Each row has a hidden value; after the row comes its group, the name of the range that the value falls in. Each part has its own.
[  72  110  143  -24  -42  239  267 -161  -99  -13  140  221  433  -66
  -69  -61   64 -213 -154  -98  -30  123  -14  -21  337 -157 -157  -31
 -180   29   98   95  -91  139   89 -194 -138   -3  -23  101  208   54
 -108] -> Miva
[  48  -95  -80 -306   11  196 -288  229  -38  -33   40   23  -98 -121
  146 -335  178  138 -107   58  -99   39   40   82   96 -117   48  103
   10   72   68  207  -40 -298 -184  154 -252  -78 -185  101  -23 -133
  -92] -> tokap
[   0 -201 -144  106   36  -69  224  143   37   -2  116 -118  -24 -164
 -354  128  -65 -179  115   86 -107   26  -80  200 -119  272  -20 -112
   93  226   35  119  238  -13  292 -156  147 -125  -55  265  139  104
  205] -> Megum
[  92  102 -265   -5  -27  -30 -218  211   67  -72 -223 -127 -155  143
   -4   -8  -41   74  -74  149  232  -15  147  182 -238  210  155  176
   33  117 -329   66   66  -86  -97  -50  -74  -30 -108  242    5  254
  -22] -> kulu
[  69  236  138   11   -5  348  287 -197 -147  -81  127  252  531 -173
 -151   -4   38 -255 -244 -119    8  175   -6   86  380 -276 -210   -7
 -287   31  174  245 -145  216  294 -276  -38  -60   -6  302  243  137
 -113] -> tokap
[-161 -160 -149  119  108 -378  102 -103   67  173  -17 -232  -21   34
   10   78   80   71  275  276   25    4  -46  -21 -215  201  221  -17
   24   96   68 -218  361 -104   18   80  398   27   56  -14  -51  208
  123] -> Miva
[  58   91  148   20    5  200  226 -224  -87   19   93  206  453    0
  -48  -35   47 -224  -89 -110  -21   63   50  -12  260 -124 -106  -56
 -140  -17   55   56  -99  104   -2 -221 -108   48   -7   68  244   60
 -148] -> nen
[ 336   48  150   10  116  224  364    2  -67  -25   24  134  219   18
  -13   98   41 -205   12   18   52  114   -4  -18  315   95 -122  -34
 -188  -71 -106  118  -49   56  155   54  -26  208  -54  -85  -79  -89
  -72] -> nen
[  99   30  -31 -263    0    4 -343  197  143 -111  -74  -75 -142  110
  386  -79  294   98 -156   25 -207  -21   41  119  -28  -54 -211  251
   35 -346  150  -13  -21 -269  -82  185   58  154  -76 -290 -217 -201
  -86] -> nadot
[ 145  -42 -237 -111  -96  -47 -178  329   59  -32 -118 -112 -253  123
   20 -128   21  106  -32  183  144    3   59  -10 -121  231  117  173
   84  235 -308   18   98 -176 -180  140 -253  -33 -146   72 -121   80
   30] -> Miva
[-217   29 -314    4 -150 -101  166 -204 -248  210  410  112  -10 -139
 -399  -24  -33  -25  -54 -105  -39  190  -29  209   19  -35  207    7
   -3  116  150  250  -11   43  -72  201  159 -443  104   70  -92  198
  -76] -> tokap
[  91   50 -263  -28  -40  -50 -215  252   98  -79 -224 -152 -174  162
   -7  -29  -33   76  -51  151  206  -44  133  145 -238  238  145  168
   68  128 -345   20   93  -99 -126  -61 -136   -1 -124  192   23  217
    4] -> nadot
[  92   18  -42 -282  -12    4 -340  213  144 -110  -69  -85 -156  103
  376 -107  297  117 -154   37 -199  -16   29  101  -11  -58 -192  256
   31 -320  137  -16   -9 -268  -97  195   22  151  -86 -289 -213 -199
  -77] -> vosik
[ 115  119  151    6  -14  273  273 -131 -116  -38  114  212  467 -124
 -118  -47   58 -241 -143  -48  -12  131  -18  -87  365 -206 -204  -10
 -215  158  132  154  -88  115  205 -168 -129  -12  -22  211  168   55
  -64] -> tokap
[ 107    8  -26 -245   14  -38 -361  159  110  -42  -70  -65 -156  127
  431 -109  303  131  -96   76 -175  -12   54   24  -32  -53 -150  252
   33 -274  139  -38  -15 -331 -159  301   70  149  -62 -312 -296 -204
 -104] -> kulu
[ 104    9 -264  -71  -71  -80 -190  263   85  -42 -181 -157 -199  162
    3  -87    8  109  -21  188  192  -22   95   16 -163  207  149  195
   57  198 -331   -9  111 -138 -170   69 -199    7 -123  100  -71  159
   18] -> vule
[ -27 -309 -169   74   41 -140  206   91   67   60  145 -159  -49  -67
 -395   94  -46 -180  226   24 -177  -62  -31  138 -131  294   30 -127
  183  166  -16   57  225  -85   81  -91   49  -42  -42   46  135   -6
  162] -> vosik
[  74   -4  -51 -281    8  -28 -343  180  132  -69  -70  -96 -164  119
  396 -125  303  149 -105   57 -180  -21   38   71  -18  -53 -130  246
   32 -314  124  -39    4 -294 -158  244   32  162  -79 -324 -236 -199
  -92] -> vosik
[ 345   58  162   23  120  230  360  -15  -81  -15   37  148  232    5
   -8  107   46 -217   12   17   40  124    0  -27  321   76 -142  -31
 -194  -61  -78  136  -62   42  173   82    1  197  -44  -77 -105  -98
  -79] -> kulu
[ 111  -20 -262  -54  -54 -108 -225  216   68    7 -168 -144 -204  195
    6  -89   11   98   32  169  167  -49  138  -23 -186  206  165  189
   95  201 -331   -8   78 -205 -257  144 -195   15 -104   39 -116  116
  -20] -> nen
[-265   -3 -377  -17 -152 -165  176 -273 -200  240  401   48  -38  -29
 -440  -20  -45   -2    9 -168  -34  138   19  276  -18   20  302   -2
   39  -27   31  191   -9   62 -241  172  114 -365  104  -94  -30  199
 -133] -> vule
[ 105  100  -27 -269    4   47 -321  213   90 -124  -66  -55 -129    1
  413  -98  314  146 -210  108 -148   75  -15   96   43 -136 -216  286
  -74 -251  228   53   -3 -248   68  249  134   84  -77 -147 -290 -135
  -53] -> Megum
[ 362  176  137   80  171  190  358  -44  -47  -56  -88   79  251   46
   40  204   45 -184    4   93  156  139   19    4  279   69 -128   41
 -284 -115 -116  114  -30   96  287   68  157  266  -14  -27 -158   16
  -69] -> kulu
[ 356  185  125   84  183  191  362  -32  -23  -85 -120   48  260   49
   22  221   40 -188    4   94  167  124   23   30  269   73 -134   44
 -291 -133 -134  110  -15  119  319   14  158  292  -22   -9 -121   35
  -55] -> nen
[  63   84  125   21    4  195  225 -217  -64    1   81  172  461    5
 -107  -22   48 -245  -75 -120  -35   43   62  -28  266 -143 -135  -32
 -134    2   47   71 -100  100   18 -226 -133   69   -6   62  245   46
 -134] -> nen
[   3 -266 -132   76   21  -85  227  129   20   41  177 -105  -24 -169
 -372   79  -33 -185  158   73 -170   16  -88   98  -68  234  -37 -114
  121  279   76  113  225  -78  226  -56   85 -127  -47  177   83   15
  200] -> Megum
[  17  -87  -74 -341   61  231 -307  206   -2  -60    3   -9  -86 -127
  195 -345  194  171 -113   36 -100   35   57  206   91 -125   84   85
  -16  -65   57  213  -35 -278 -191   66 -218  -23 -219  103   72 -118
 -127] -> Megum
[  77   53  -44 -235   43  -22 -350  168  148 -103 -126 -108 -138  114
  416  -60  286  133 -129   71 -147  -18   53  143  -65  -45 -147  251
    3 -359  130  -32   12 -258  -68  170  134  173  -71 -245 -207 -136
  -86] -> nadot
[-268  -38 -370   -8 -133 -188  154 -283 -196  267  391   50  -53    8
 -417  -25  -52    0   50 -176  -39  104   45  270  -58   60  340  -27
   81  -46    5  160   -9   31 -320  178  105 -345  104 -135  -20  179
 -152] -> nadot
[ 153  -44  315   -6  -93  135  201  102  -87   49  161  369  127   28
  383  -55   47 -155 -185    1  -84  121 -131   15   83  296 -132 -214
   49  -65   65 -184   32   62  -62 -166  -55  -79  -68  -23  133  -37
  -40] -> nen
[  67   75  127   14    3  195  246 -178  -42  -25   61  149  452    3
 -108  -22   43 -239  -79 -100  -21   38   40  -24  268 -116 -134  -37
 -138    7   25   47  -68  126   45 -266 -154   90  -20   72  273   55
 -103] -> vosik
[ 120  -72  293  -34 -114  126  217  102  -86   58  181  358  123   32
  348  -97   46 -137 -174  -11  -84  112 -141    2  103  292  -94 -221
   60  -52   44 -201   44   75 -116 -177 -123  -82  -75  -50  165  -41
  -39] -> vosik
[ 352  179  128   78  178  215  364  -54  -51  -68  -76   79  267   22
   -1  208   39 -201   -5   67  140  139   25   43  287   48 -138   31
 -289 -128 -104  153  -44  107  308   36  158  258  -18   -1 -126   15
  -74] -> kulu
[  -9  -94  -96 -288  100  174 -336  129   30  -33  -60  -43  -70  -22
  187 -296  156  156  -47   -1  -70  -39  138  259  -11  -59  162   59
   36 -160  -42  158  -43 -278 -314   -5 -196   43 -200   47  145  -83
 -178] -> nen
[  83  100  137  -11   -4  253  263 -145  -66  -49   89  171  452  -76
 -107  -39   55 -230 -129  -84  -25   97    2    1  324 -158 -170  -31
 -185   36   78  113  -72  137  140 -251 -137   43  -40  149  255   60
  -86] -> Miva
[ 349  176  126   79  185  202  369  -45  -30  -79 -104   56  270   39
    1  213   40 -194    5   79  154  126   26   34  283   57 -133   38
 -291 -133 -123  126  -26  116  310   14  147  286  -23  -12 -110   23
  -64] -> nen
[ 357  180  118   58  154  201  399   12  -20 -103  -99   46  236   26
    6  208   42 -176  -24  103  167  149  -20   36  300   86 -143   47
 -302 -121 -134  109    8  151  355    9  132  276  -34   -6 -122   36
  -25] -> vule
[  -9  -98  -93 -289   82  181 -356  113   10  -14  -25  -19  -62  -31
  173 -315  162  142  -51  -16  -97  -37  144  229    2  -91  142   67
   46 -124  -11  180  -68 -303 -334   34 -213   13 -191   45  120 -108
 -190] -> kulu
[  65  102  139   28   -6  204  240 -246 -101   26  117  213  468   -5
  -94  -25   45 -248  -90 -131  -30   70   56  -26  282 -150 -126  -43
 -145    1   65   84 -121  106    6 -195 -114   36    7   60  224   50
 -155] -> kulu
[ 147  -51  308  -42 -158  154  233  158 -105   39  210  387  113  -26
  356 -110   52 -139 -233   22  -83  169 -192  -28  141  277 -151 -206
   33   33   86 -176   54   89  -21 -157 -128 -145  -87   25  129  -27
    3] -> Miva
[  84  110 -283  -28  -45  -30 -187  254   91 -110 -234 -152 -176  146
  -17   -5  -46   91 -101  151  249  -10  116  214 -228  234  156  182
   22   86 -357   46   95  -32  -66  -96  -96  -16 -121  232   33  272
    5] -> vosik
[ 364  206  124   61  148  220  399   28  -23 -122 -105   53  248   -4
   15  209   44 -178  -55  122  177  173  -34   36  310   68 -170   58
 -327  -91 -112  125   12  164  415   -5  148  255  -39   52 -123   60
  -10] -> Miva
[  95   62  -32 -232   50    5 -369  138  123  -88 -103  -86 -114   91
  407  -65  298  117 -129   61 -171   -7   68  122  -40  -99 -175  266
   -9 -335  169   20  -28 -295  -62  224  144  159  -62 -234 -247 -163
 -110] -> kulu
[ -26 -309 -171   43   53 -132  191   82   61   64  157 -162  -61  -75
 -373   79  -20 -159  227   19 -196  -53  -32  146 -106  262   33 -114
  170  124    9   75  211 -107   71  -42   64  -30  -43    5   99  -38
  143] -> vosik

Part 2:
[-151 -128  -68  -25   11  -12 -114  -62  -79  183  -42  -71  229  224
  110   49  -80   80  -18 -146   62  -78   90  -17  -16   25  227  -69
 -254  -89  -76  226 -184   51   81   28  -30   90   65 -248 -144   20
  -58] -> C
[  -3 -177   38  114 -417  136 -257  360  -22  -54 -104  121  216  225
 -263   89  321    9  120   33 -117 -383  239   -2 -163 -422  134   82
  157  -98   35  -95  -11 -108  -97  283   69   73 -311 -182  107 -121
 -178] -> C
[ 226   71  -68  105  160 -219   89  -45  248  -35  -48   94   11 -121
  -31  -16    0 -243 -155   24  137  -48  -85  -14   52   17  140 -287
 -182  -60  140   60  137 -208  128   22  -62  277  161   76  -81   28
  196] -> L
[ -58 -182   61   85  285   71  -28   12 -263  134  -43  -20  -39  -69
  204  123   61   81 -142 -177  -26   96  -27   99 -114   80  161   10
   36   67 -109   80  -63  -26   84  151  128  -45 -219   99   -8  119
 -111] -> L
[  71 -179  158  -67 -209 -109   34  -72  156 -377 -774  233   59 -163
  -63   23  176 -169 -203  -21  -87 -358  589   26 -296   68  221 -119
  226   50   14 -101   47  116 -117  120 -103 -107 -241 -264   30 -252
  -91] -> V
[  86  -81  -70 -121  102   -7  -37    2  -16   59  232  -23  -32   -1
  -46  113    0  -75   24 -124   39   58  132  -97  194   37   52  -54
 -127  -20    0   87  -48   19   49   89  -13   87   20  -20   23  -33
    6] -> B
[  72  -75  -61  -77  118  -19  -86   34  -40  106  214  -55   10   26
  -68   87  -41 -101   56 -150   34   12  117  -84  151    1   76  -57
 -147  -33    5  117  -16   19   66   99  -14  130   21  -54    7   32
  -22] -> R
[   7   14  -11 -159   -9  -90  -63  -97 -207   73   30  102 -213  -34
  233  156 -147  -41 -262 -165  -44   42   70   77  -22  172  -94  111
 -137 -158 -142  199   34  121 -121  -32   96 -289 -127   92   94  -22
   94] -> V
[ -24 -131   40    3  193   86   30  -28 -173   18    2   13 -135  -45
  185  143  114  124 -157  -76  -44  132  -21   42   -3   85   40   16
   68   93  -71   -7 -123  -30   78  137  114  -76 -156  185   18   30
  -35] -> F
[  78   -2  -44 -155   22   -6  -27   -2  -31  -39  285   -4 -112   47
  -27  104   88   -2   -7  -42   -2   79   95 -100  244    8  -91  -84
 -153   35   25   48  -54  -41   35  106   -8   42   57   37   68 -125
   61] -> U
[ -28 -155   67   79  265   51  -42   18 -245  119   -6  -17  -45  -56
  179  118   62   48 -124 -167  -46   69  -28  103 -109   63  122    3
   16   60 -101   80  -27  -21   69  155  120  -35 -201  117    6  124
 -100] -> L
[   8    9  -15 -136    2  -95  -76  -87 -216   99   34  103 -186  -37
  233  151 -149  -56 -261 -176  -38   33   59   94  -41  166  -72  111
 -144 -173 -149  215   47  117 -116  -37  107 -275 -137   82   91    3
   85] -> W
[  19 -191   63   48 -332   25  -75  217   55 -197 -522  240  103  -87
 -199   57  273  -89 -107  -12   16 -307  469  -28 -197 -199  300  -12
  258  -64   73 -102   32 -105  -78  194    4  -21 -368 -329  111 -277
 -114] -> B
[  31 -140   34   -6 -514  214 -205  272   70 -196  118  111  112  381
 -217  177  448  150  172  175 -253 -323  163  -22  -28 -408 -122  138
  165  -18   12 -230 -170  -30 -127  317   67   -6 -195   77  122 -178
 -126] -> U
[ 240   66  -72   76  149 -211  117  -65  252  -67  -26  109   -4 -131
  -13  -10   28 -216 -179   57  139  -24 -103  -27   82   34  111 -304
 -174  -46  135   39  124 -225  111   11  -56  261  171  104  -79  -16
  220] -> B
[ 102 -160  193 -127 -167 -121   54 -205  230 -454 -733  176   46  -70
   -9   39  157 -156 -152   15 -210 -386  568   54 -298  152   83 -124
  194  124  -26 -142  -14  266 -121  117 -144 -117 -117 -117  -25 -171
  -93] -> F
[ -26  -91 -160  -42  -44   52  -87 -107   14  145   43   70  149   97
   95   88   19    3 -107  -55   65  -25  110   37   68  110  135   74
  -97 -153 -129  160 -205  118  126 -119  116   57    3  -79  -34  113
   31] -> L
[ 273  -71  -94   26  184 -210   89   -1  118   33  -15   42    7 -188
  -48  -41 -205 -208 -192   76  182  -69 -297 -171   72  -25  118 -308
  -69 -115  128   16  212 -286  -61  -37   -2  258  109  146 -175  -17
  233] -> R
[  11 -180   28   50 -452  156 -158  303   38 -155 -148  188  123  162
 -222  135  398   55   47   79  -99 -298  294  -23 -101 -356  116   96
  221  -69   42 -164  -81 -109  -99  274   63  -10 -325 -134  139 -236
 -131] -> W
[ 114 -165  189  -55 -192    2 -222  -58  138 -214  -30  -72  236  444
  -65  120  142  -60  257   28 -493 -529  181  128 -293 -127 -202    8
  -29   86 -129 -109  -60  384 -198  286  -97   16   34  203  -92  152
 -227] -> C
[  46 -169   27   14 -483  203 -236  290   45 -122  167  103  159  381
 -213  191  412  105  196  120 -256 -342  151   10  -66 -410  -82  157
  132  -63  -22 -178 -135   -1 -154  320   75   -4 -222   69  119 -127
 -156] -> W
[ 139 -146  217 -163 -172  -82   -6 -269  269 -455 -439   75   77  181
   35  107  173  -95    7   65 -415 -441  412  114 -293  128 -146  -67
   96  163 -104 -177  -93  426 -172  180 -154 -123   21  148  -72  -29
 -127] -> F
[ 264   33 -147   56  111 -224   84   59  367   55  -92   26 -125  -81
 -158   79 -338 -311  -52  -17  171  -76 -137 -196   96  -78  172 -114
  -49 -235  238  -40  109 -128   47   56 -131  254  165  181 -152  109
  214] -> C
[ 106 -161  161  -29 -270   71 -281   59   99 -165  164  -84  249  538
 -123  150  217    1  335   60 -506 -518  102  110 -233 -260 -249   56
  -37   61 -114 -131  -79  309 -207  343  -56   43   11  238  -50  137
 -239] -> C
[ -30 -158   38   76  248   54  -64   44 -229  150   30  -43  -12  -23
  134  105   27   43  -82 -164  -25   53  -41   62  -76   27  133   -4
   -4   38  -81   88  -34  -34   74  150  109   13 -169   85  -14  130
  -97] -> R
[  78  -58  -64 -167   63   13    9  -35   14  -28  201   -8 -110    2
  -30  122   41  -18   -7  -66   23   95  147 -125  243   59  -18  -50
  -82   28   19   24 -104   19   59   87  -17   45   40   31   38  -92
   41] -> F
[ 252   74 -135   80  107 -233   69   57  385   42 -116   35 -116  -73
 -166   66 -301 -334  -43  -32  162  -88  -77 -159   80  -74  179 -118
  -77 -220  243  -19  114 -115   94   62 -143  272  176  141 -131  129
  204] -> C
[ -24 -151   50   68  228   49  -45   30 -227  120    8  -10  -42  -43
  160  122   54   46 -117 -157  -35   64  -24   82  -88   46  119    9
    8   37  -90   78  -33  -31   57  151  113  -34 -191  104    7  101
  -87] -> L
[ 243   56  -70   55  135 -203  134  -74  240  -92  -40  124  -31 -151
   -1   -7   35 -195 -209   80  136  -12 -114  -41   91   41   91 -302
 -144  -38  133   20  120 -235   86    1  -44  229  154  125  -74  -52
  235] -> W
[ 133 -173  219  -87 -106 -106 -104 -192  190 -308 -374   13  188  212
    1   77   83 -164   81  -23 -410 -508  356  144 -366   65  -73  -73
   23  106 -122  -82   -4  420 -183  198 -145  -42    2   86 -101   87
 -189] -> R
[  75  -42  -61 -161   59   17    5  -27   19  -38  207  -16 -123   21
  -35  120   50   -7    3  -54   13   95  135 -128  247   45  -36  -50
  -81   39   32   10 -111   12   71   98  -18   53   54   45   38  -85
   41] -> U
[  62 -184  149  -56 -215  -90   33  -49  153 -366 -769  237   60 -166
  -74   29  193 -159 -198  -20  -76 -346  590   22 -287   53  236 -103
  248   46   20 -111   35  101 -102  125  -91 -101 -260 -271   37 -253
  -98] -> V
[ -30 -151   36   86  244   40  -75   46 -226  160    8  -50    1  -19
  124   87   -6   29  -84 -158  -18   30  -57   56  -87   17  139  -13
   -9   24  -72   96  -19  -41   75  136  107   35 -158   71  -29  148
  -89] -> C
[ -52 -188   34   16  231  101   38  -32 -207   61  -49    7 -100  -74
  209  144   88  139 -174 -105  -13  144  -22   38  -31  106  116   20
   95   84  -94    9 -141  -31   79  125  126  -80 -194  147  -10   39
  -60] -> V
[ -30 -168   25   72  231   58  -61   39 -217  152   23  -37    1  -19
  131  105   20   48  -88 -150  -13   48  -48   50  -70   24  144   -1
    4   24  -82   83  -45  -35   69  134  111   19 -165   78  -26  126
  -88] -> R
[  78  -85  -69 -115  105   -4  -41    9  -22   69  232  -31  -25    8
  -45  114    0  -68   31 -131   41   58  131  -96  190   29   62  -56
 -132  -18    2   91  -53   16   52   97  -15   90   19  -29   20  -30
   -2] -> B
[  27 -200  107   41 -251  -45  -67  147   49 -216 -651  217  131 -140
 -170   12  199 -155 -133  -60    4 -354  523   -6 -272 -120  333  -77
  232  -33   58  -61   89  -48  -86  171  -38  -15 -347 -380   71 -243
 -135] -> L
[  -4   10  -26  -61   50  -98 -169  -42 -256  198   35   48  -81  -12
  178   84 -218 -115 -206 -208  -28  -43   31  111  -89  123  -22  102
 -170 -197 -153  277  102  121  -63  -70  134 -157 -127   10   58  146
   46] -> C
[ 227   83  -65   37  118 -191  160  -96  266 -142  -57  123  -87 -133
   10    2   56 -157 -216  110  123   16 -104  -55  120   53   45 -294
 -124   -3  150  -21   74 -229  112   10  -54  210  179  162  -68  -70
  253] -> F
[ 238   61  -73   38  117 -184  150  -88  257 -119  -40  127  -60 -142
    4    4   52 -167 -212  105  127    5 -112  -51  114   48   59 -284
 -116  -22  136  -14   86 -225   97   -1  -37  216  161  158  -70  -59
  247] -> V
[ -39 -157   64   80  259   59  -48   23 -250  124   -3  -18  -39  -46
  178  122   70   58 -117 -172  -47   72  -18  103 -108   60  127   10
   13   60 -104   83  -40  -18   75  162  121  -36 -205  104   10  122
 -108] -> L
[  56 -174   37   24 -451  195 -284  278   43  -82  251   44  223  463
 -217  186  374   88  272  104 -313 -394  103   30  -90 -425 -117  152
   71  -62  -48 -152 -127   56 -166  335   60   39 -167  105   79  -41
 -188] -> L
[  59  -63  -71 -108   41  -14  -95   -6  -68   93  196    7   13   23
  -10   93   -9  -83  -17 -132   22    2  143  -36  129   43   41  -17
 -149  -71  -51  146  -26   52   27   33   34   47  -15  -63   42    2
    4] -> L
[ -68 -174   69  105  305   55  -65   33 -296  167  -46  -53  -14  -54
  182   91   11   61 -120 -192  -27   62  -49   92 -136   54  164   -9
   15   63 -101  107  -21  -36   88  151  128   -6 -210   69  -24  160
 -122] -> C
[ -50 -126   70   21  220   87   32  -35 -199    3  -49    6 -154  -50
  215  145  126  142 -171  -91  -61  141  -10   65  -40   99   41   16
   81  125  -76  -11 -127  -26   94  159  111  -98 -173  188   21   40
  -55] -> U
[ -60 -135   76   20  232   90   34  -44 -212   -3  -69   -2 -150  -54
  222  136  125  155 -176  -89  -60  142   -8   62  -45  111   46    6
   87  142  -79  -12 -132  -25   98  154  115  -95 -172  178   12   39
  -61] -> U
[-105  -98 -108 -123  -85   44   -9 -151   33   28  -18   26  106  183
  134  100   59  143  -93  -22   52   14  140  -44  116  104  111  -22
 -152  -49  -76  109 -300   77   99  -27    0    9   87 -123  -83  -85
   31] -> F
